[ 6.99 -7.61 -6.86  7.85 -1.35  7.43 -0.86  2.14  3.44  0.88  5.77  7.72
 -4.75 -1.86 -1.85  0.28 -5.45 -3.72 -0.13 -2.76] = vaviz
[ 4.15  3.26 -1.58 -2.83 -1.78  7.99 -5.92 -3.29  7.18  4.86 -6.67 -5.39
 -3.50  3.76  2.80  1.30  1.21 -6.20  5.75 -3.62] = fasip
[ 4.78 -3.12 -6.69 -5.17  6.32 -3.34 -3.88 -0.33 -8.06 -5.11  8.04  2.15
  7.73  0.51  2.37  6.01 -3.72 -0.60  7.61 -1.59] = seto
[-0.97  3.33  4.41 -7.63 -3.35  6.62  4.50  3.94 -7.44 -1.55  5.80 -7.79
 -2.87  2.75 -2.32  6.52  0.07 -4.84  4.07  1.73] = Gisuk
[ 0.88 -2.76  2.13  7.72  5.77  3.44 -7.61 -5.45  7.85 -1.85 -0.13  6.99
 -4.75 -3.72 -0.86 -1.86  7.43  0.28 -6.86 -1.35] = Dirop
[-4.24 -6.27  4.39  5.84 -1.24 -7.06 -1.28  7.38 -1.47  4.32  2.18  0.95
 -7.06  0.57 -4.71 -4.48 -0.85 -1.81  7.58 -0.59] = rade
[-5.94  1.22 -0.06 -2.11 -0.31 -3.03 -3.35 -6.85 -5.40  6.68 -4.53 -5.12
  8.11 -2.75 -0.69  7.74 -6.09  1.31  2.57 -2.64] = goz
[-6.16 -1.75 -0.15 -5.95  7.54  5.66  6.53 -6.33 -5.62 -0.07 -5.50  2.56
 -5.83  6.46  6.14 -4.77  3.92  2.82  7.25 -6.78] = Rogul
[ 7.76 -1.92  2.23 -5.49  2.70  7.68 -7.61  5.70  1.29  5.93 -7.27 -1.79
 -0.04  3.48  3.34 -7.39 -7.26  6.77 -6.91 -6.36] = guzo
[-2.76  6.99 -4.75 -1.85  5.77  0.88 -7.61  7.72 -1.86  0.28 -0.86 -1.35
  3.44  7.44 -5.45 -0.13 -3.72 -6.86  7.85  2.13] = kasul
perm: [-1.35 -6.86  0.28  7.43 -1.86 -0.86 -3.72 -4.75  6.99 -0.13 -1.85  7.85
 -5.45 -7.61  3.44  5.77  7.72  2.13 -2.76  0.88] -> Dirop
perm: [ 2.57 -2.64 -5.94  1.22 -0.06 -2.11 -0.31 -3.03 -3.35 -6.85 -5.40  6.68
 -4.53 -5.12  8.11 -2.75 -0.69  7.74 -6.09  1.31] -> goz
perm: [ 2.13 -4.75 -5.45 -7.61  0.88 -6.86 -2.76 -0.13  7.72 -1.35  3.44  5.77
  6.99 -1.86  7.43 -1.85  7.85 -3.72 -0.86  0.28] -> Dirop

